Below is a small trained network, with its code and all its weights. Each question gives an input and a class and asks what happens when units are switched off, that is, made to give their printed mean instead of their output.

import numpy as np


def w(rows, s, z=0):
    codes = np.array(rows[::2]) - 128.0
    scale = np.full(codes.shape[1], s)
    scale[-1] = z or s
    return codes * scale


def f(y):
    return np.maximum(y, 0)


def log_softmax(a):
    a = a - a.max(-1, keepdims=True)
    return a - np.log(np.exp(a).sum(-1, keepdims=True))


def net(x, mask):
    res = np.array(x, float).reshape(1, 5) / 4 @ E
    y = f(res @ A[0][:, :-1].T + A[0][:, -1])
    res = res + np.where(mask, y, B[0][:, -1]) @ B[0][:, :-1]
    return log_softmax(res[-1] @ U[:, :-1].T + U[:, -1])


A, B = {}, {}
E = w([
[75,99,146,100,144,22,207,128,150],'x0',
[209,207,100,218,94,203,232,175,220],'x1',
[103,62,94,90,79,120,228,221,28],'x2',
[118,77,14,43,122,121,173,90,55],'x3',
[199,95,189,26,124,114,150,2,174],'x4',
],0.0081)
A[0] = w([
[176,216,93,211,118,240,119,112,244,175],'n1',
[108,152,115,185,121,164,75,198,70,159],'n2',
[88,86,57,120,129,116,211,206,28,198],'n3',
[84,80,146,72,128,51,99,109,84,134],'n4',
[143,179,59,214,119,189,130,150,181,220],'n5',
[194,128,128,82,131,185,195,90,171,176],'n6',
[166,81,152,43,138,122,221,107,150,145],'n7',
[85,143,102,122,124,116,183,145,69,192],'n8',
[132,130,200,83,132,74,62,57,173,253],'n9',
[64,144,106,168,130,8,227,158,203,151],'n10',
[72,95,43,67,128,130,129,141,14,92],'n11',
],0.011,0.0037)
B[0] = w([
[209,126,78,183,187,149,98,157,198,254],'n1',
[86,115,141,120,118,223,106,154,116,193],'n2',
[128,128,102,118,106,115,132,166,6,244],'n3',
[124,140,112,106,147,49,83,95,156,207],'n4',
[152,125,122,133,186,138,102,208,163,221],'n5',
[157,131,158,133,86,148,170,110,125,192],'n6',
[129,137,117,137,96,155,198,100,138,202],'n7',
[118,136,143,135,134,98,143,161,76,187],'n8',
[85,123,161,119,118,173,99,67,180,213],'n9',
[76,123,114,96,129,82,210,176,181,209],'n10',
[191,133,153,150,139,82,97,76,74,223],'n11',
],0.019,0.018)
U = w([
[191,139,111,101,87,16,126,116,13,71],'0',
[46,102,238,93,182,104,7,65,183,220],'1',
[207,155,175,128,36,156,211,63,179,126],'2',
[69,124,85,90,117,42,222,206,108,116],'3',
[144,116,111,138,87,145,121,214,2,5],'4',
[217,133,99,193,235,175,101,172,201,170],'5',
],0.0073,0.0018)

Each question gives the input, the list of numbers given to net, and the class t.
The units are the neurons (one row each of A and B). Each row of codes is followed by its name. A weight is (code - 128) times the scale printed after its matrix; where a second scale follows, it is the last column's (A, B and U).
mask holds one flag per neuron, in row order. A switched-off neuron (its flag False) gives its mean, the last column of its row in B, instead of its output. The means were averaged over made-up inputs and are rounded, as every weight is.
A unit's drop is (log p(t) with every unit on - log p(t) with that unit switched off) / (log p(t) with every unit on - log p(t) with every unit switched off).
The circuit of an input: a set's keep is (log p(t) with only the set's units on - log p(t) with every unit switched off) / (log p(t) with every unit on - log p(t) with every unit switched off). Starting from all 11 units, units are removed one at a time, each time the one whose removal leaves the highest keep (on an exact tie, the one counted first), for as long as the keep stays at least 0.8.
circuit, biggest first: the units of the circuit, biggest drop first
most important unit: the unit with the biggest drop
top k neurons: the k neurons with the biggest drops, biggest first
drop when u is switched off: that unit's drop, to one decimal
input [5,-3,-8,5,-6], class 1: most important unit -> n3
input [8,2,0,6,5], class 3: top 2 neurons -> [n10; n1]
input [3,3,-6,-2,7], class 2: top 3 neurons -> [n6; n5; n9]
input [4,-1,-3,2,4], class 2: top 4 neurons -> [n7; n5; n2; n6]
input [4,4,-4,6,-5], class 3: top 2 neurons -> [n10; n9]
input [-2,0,7,1,8], class 2: top 3 neurons -> [n7; n6; n5]
input [-2,7,6,6,4], class 0: top 2 neurons -> [n2; n3]
input [3,2,7,-5,-8], class 4: top 3 neurons -> [n3; n2; n4]
input [4,1,5,-5,-8], class 4: top 3 neurons -> [n3; n2; n4]
input [5,-2,-7,8,5], class 1: top 2 neurons -> [n9; n4]
input [-4,-7,1,-8,-5], class 1: top 2 neurons -> [n3; n1]
input [1,-5,4,2,-8], class 0: top 2 neurons -> [n11; n4]
input [8,1,-8,7,5], class 2: drop when n7 is switched off -> 0.2
input [1,4,8,-3,-4], class 4: circuit, biggest first -> [n3]
input [1,8,8,-4,-2], class 3: drop when n3 is switched off -> 2.0
input [-4,-3,2,-5,6], class 1: drop when n9 is switched off -> 0.1
